Here is a tiny trained network, its code and every weight. The questions are about switching its units off for an input and a target symbol, where a switched-off unit gives its printed mean instead of its output.

import numpy as np


def w(rows, s, z=0):
    codes = np.array(rows[::2]) - 128.0
    scale = np.full(codes.shape[1], s)
    scale[-1] = z or s
    return codes * scale


def norm(h):
    return h / np.sqrt((h * h).mean(-1, keepdims=True) + 1e-5)


def f(y):
    return y / 2 * (1 + np.tanh(0.7978845608 * (y + 0.044715 * y**3)))


def softmax(a):
    e = np.exp(a - a.max(-1, keepdims=True))
    return e / e.sum(-1, keepdims=True)


def log_softmax(a):
    a = a - a.max(-1, keepdims=True)
    return a - np.log(np.exp(a).sum(-1, keepdims=True))


def net(x, mask):
    ids = ['αγζηθλμξστφψω'.index(c) for c in x.split()]
    T = len(ids)
    res = E[ids] + P[:T]
    u = 0
    for l in range(2):
        r = norm(res)
        for j in range(2):
            rows = slice(4 * j, 4 * j + 4)
            q, k, v = (r @ M[l][rows].T for M in (Q, K, V))
            z = softmax(np.where(np.tri(T) > 0, q @ k.T / 4**0.5, -1e9)) @ v
            o = O[l][rows]
            res = res + np.where(mask[u + j], z, o[:, -1]) @ o[:, :-1]
        u += 2
        y = f(norm(res) @ A[l][:, :-1].T + A[l][:, -1])
        res = res + np.where(mask[u : u + 8], y, B[l][:, -1]) @ B[l][:, :-1]
        u += 8
    return log_softmax(norm(res)[-1] @ U[:, :-1].T + U[:, -1])


Q, K, V, O, A, B = {}, {}, {}, {}, {}, {}
E = w([
[157,96,129],'α',
[65,180,121],'γ',
[146,98,136],'ζ',
[160,114,134],'η',
[90,67,150],'θ',
[194,120,142],'λ',
[111,170,127],'μ',
[183,45,161],'ξ',
[3,165,56],'σ',
[144,99,130],'τ',
[179,148,108],'φ',
[85,133,139],'ψ',
[181,53,129],'ω',
],0.014)
P = w([
[58,158,134],'0',
[208,211,134],'1',
[130,120,141],'2',
[56,3,43],'3',
[201,214,158],'4',
[124,117,146],'5',
],0.0064)
Q[0] = w([
[82,151,141],'L0H0',
[89,82,34],'L0H0',
[145,192,212],'L0H0',
[116,161,128],'L0H0',
[182,130,252],'L0H1',
[32,84,86],'L0H1',
[255,141,173],'L0H1',
[139,38,182],'L0H1',
],0.0082)
K[0] = w([
[109,141,100],'L0H0',
[179,123,156],'L0H0',
[33,184,155],'L0H0',
[111,118,179],'L0H0',
[179,66,122],'L0H1',
[34,152,130],'L0H1',
[255,69,78],'L0H1',
[82,38,223],'L0H1',
],0.0084)
V[0] = w([
[100,33,142],'L0H0',
[1,205,152],'L0H0',
[128,111,121],'L0H0',
[183,157,154],'L0H0',
[162,103,126],'L0H1',
[123,184,109],'L0H1',
[119,84,139],'L0H1',
[170,154,218],'L0H1',
],0.0061)
O[0] = w([
[144,179,147,126],'L0H0',
[202,211,173,253],'L0H0',
[103,130,134,119],'L0H0',
[133,98,121,111],'L0H0',
[254,57,67,109],'L0H1',
[8,162,191,135],'L0H1',
[211,88,120,125],'L0H1',
[232,179,200,172],'L0H1',
],0.0037,0.0026)
A[0] = w([
[22,200,136,141],'L0N0',
[23,74,145,112],'L0N1',
[195,180,169,194],'L0N2',
[109,124,189,127],'L0N3',
[102,142,172,40],'L0N4',
[163,206,70,216],'L0N5',
[253,185,95,250],'L0N6',
[182,85,56,22],'L0N7',
],0.0051,0.0012)
B[0] = w([
[181,7,199,231],'L0N0',
[209,128,35,168],'L0N1',
[59,130,61,216],'L0N2',
[198,228,71,149],'L0N3',
[182,124,137,130],'L0N4',
[76,51,2,184],'L0N5',
[57,193,102,254],'L0N6',
[119,131,203,128],'L0N7',
],0.004,0.0025)
Q[1] = w([
[175,141,110],'L1H0',
[137,66,133],'L1H0',
[142,22,167],'L1H0',
[79,205,120],'L1H0',
[96,62,94],'L1H1',
[198,170,2],'L1H1',
[175,70,122],'L1H1',
[156,157,94],'L1H1',
],0.0088)
K[1] = w([
[155,127,113],'L1H0',
[118,78,203],'L1H0',
[169,80,216],'L1H0',
[149,47,13],'L1H0',
[24,90,181],'L1H1',
[106,65,1],'L1H1',
[10,151,144],'L1H1',
[190,117,59],'L1H1',
],0.0069)
V[1] = w([
[173,142,23],'L1H0',
[138,188,88],'L1H0',
[122,146,206],'L1H0',
[61,198,56],'L1H0',
[132,26,207],'L1H1',
[11,88,137],'L1H1',
[175,68,253],'L1H1',
[172,81,116],'L1H1',
],0.0041)
O[1] = w([
[150,188,51,16],'L1H0',
[69,146,172,175],'L1H0',
[2,62,148,232],'L1H0',
[182,78,112,225],'L1H0',
[130,126,171,29],'L1H1',
[121,114,51,159],'L1H1',
[174,157,138,113],'L1H1',
[90,178,138,2],'L1H1',
],0.0036,0.00079)
A[1] = w([
[56,126,180,152],'L1N0',
[102,142,2,157],'L1N1',
[123,62,170,116],'L1N2',
[87,60,85,95],'L1N3',
[238,97,139,237],'L1N4',
[54,83,80,250],'L1N5',
[161,41,83,2],'L1N6',
[133,154,190,136],'L1N7',
],0.0099,0.0016)
B[1] = w([
[174,68,113,241],'L1N0',
[111,47,70,226],'L1N1',
[177,146,47,210],'L1N2',
[168,181,236,201],'L1N3',
[1,194,91,254],'L1N4',
[135,135,196,236],'L1N5',
[83,113,171,207],'L1N6',
[195,159,82,206],'L1N7',
],0.0056,0.0028)
U = w([
[102,88,120,55],'α',
[152,88,252,123],'γ',
[103,62,107,97],'ζ',
[89,105,94,46],'η',
[245,74,100,201],'θ',
[74,155,219,133],'λ',
[95,170,128,142],'μ',
[66,150,115,64],'ξ',
[45,130,136,33],'σ',
[68,130,125,104],'τ',
[123,104,4,164],'φ',
[196,215,167,253],'ψ',
[57,158,88,110],'ω',
],0.014,0.0048)

Each question gives the input, a string of symbols that net reads in full, and the target symbol t.
The units are the heads (4 rows each of Q, K, V and O) and the neurons (one row each of A and B). Each row of codes is followed by its name. A weight is (code - 128) times the scale printed after its matrix; where a second scale follows, it is the last column's (O, A, B and U).
mask holds one flag per unit, layer by layer, with each layer's heads first. A switched-off unit (its flag False) gives its mean, the last column of its rows in O or B, instead of its output. The means were averaged over made-up inputs and are rounded, as every weight is.
A unit's drop is (log p(t) with every unit on - log p(t) with that unit switched off) / (log p(t) with every unit on - log p(t) with every unit switched off).
The circuit of an input: a set's keep is (log p(t) with only the set's units on - log p(t) with every unit switched off) / (log p(t) with every unit on - log p(t) with every unit switched off). Starting from the 12 units with the biggest drops (on a tie, the unit counted first), units are removed one at a time, each time the one whose removal leaves the highest keep (on an exact tie, the one counted first), for as long as the keep stays at least 0.8.
circuit, biggest first: the units of the circuit, biggest drop first
top k neurons: the k neurons with the biggest drops, biggest first
k most important neurons of layer l: the k neurons of layer l with the biggest drops, biggest first
heads that matter: for each layer, one digit per head in row order, 1 if its drop is at least 0.15 and else 0, layers parted by /
drop of u: that unit's drop, to one decimal
input μ ψ ψ φ, target γ: circuit, biggest first => L1N3; L1N5; L0H1
input λ μ ψ φ, target γ: heads that matter => 00 / 00
input ψ μ ψ α, target γ: heads that matter => 00 / 00
input θ η φ φ ζ, target φ: most important neuron of layer 1 => L1N3
input ψ γ ψ σ ψ μ, target ψ: heads that matter => 11 / 00
input γ μ ψ ξ, target γ: circuit, biggest first => L1N3; L1N6
input α φ α φ θ, target φ: heads that matter => 10 / 01
input ψ γ η ψ θ, target ψ: heads that matter => 10 / 00
input ψ μ ψ ξ τ γ, target λ: top 3 neurons => L0N0; L1N4; L1N1
input ψ φ ψ μ, target γ: 3 most important neurons of layer 1 => L1N3; L1N5; L1N4
input ζ μ θ ψ ξ, target ψ: 2 most important neurons of layer 1 => L1N1; L1N4
input φ θ φ η η, target φ: heads that matter => 10 / 00
input η ψ ψ γ, target γ: 2 most important neurons of layer 0 => L0N0; L0N6
input φ θ η μ ψ θ, target γ: 2 most important neurons of layer 1 => L1N3; L1N1
input θ ω ψ θ θ, target ψ: top neuron => L0N0
input ψ λ ψ η, target γ: top 2 neurons => L1N3; L1N5
input η η μ ξ η φ, target φ: 2 most important neurons of layer 0 => L0N6; L0N0
input μ σ ψ ψ, target γ: drop of L1N3 => 0.2
input σ ψ φ, target φ: drop of L1N1 => 0.1
input ψ ψ ψ γ, target γ: top neuron => L0N0
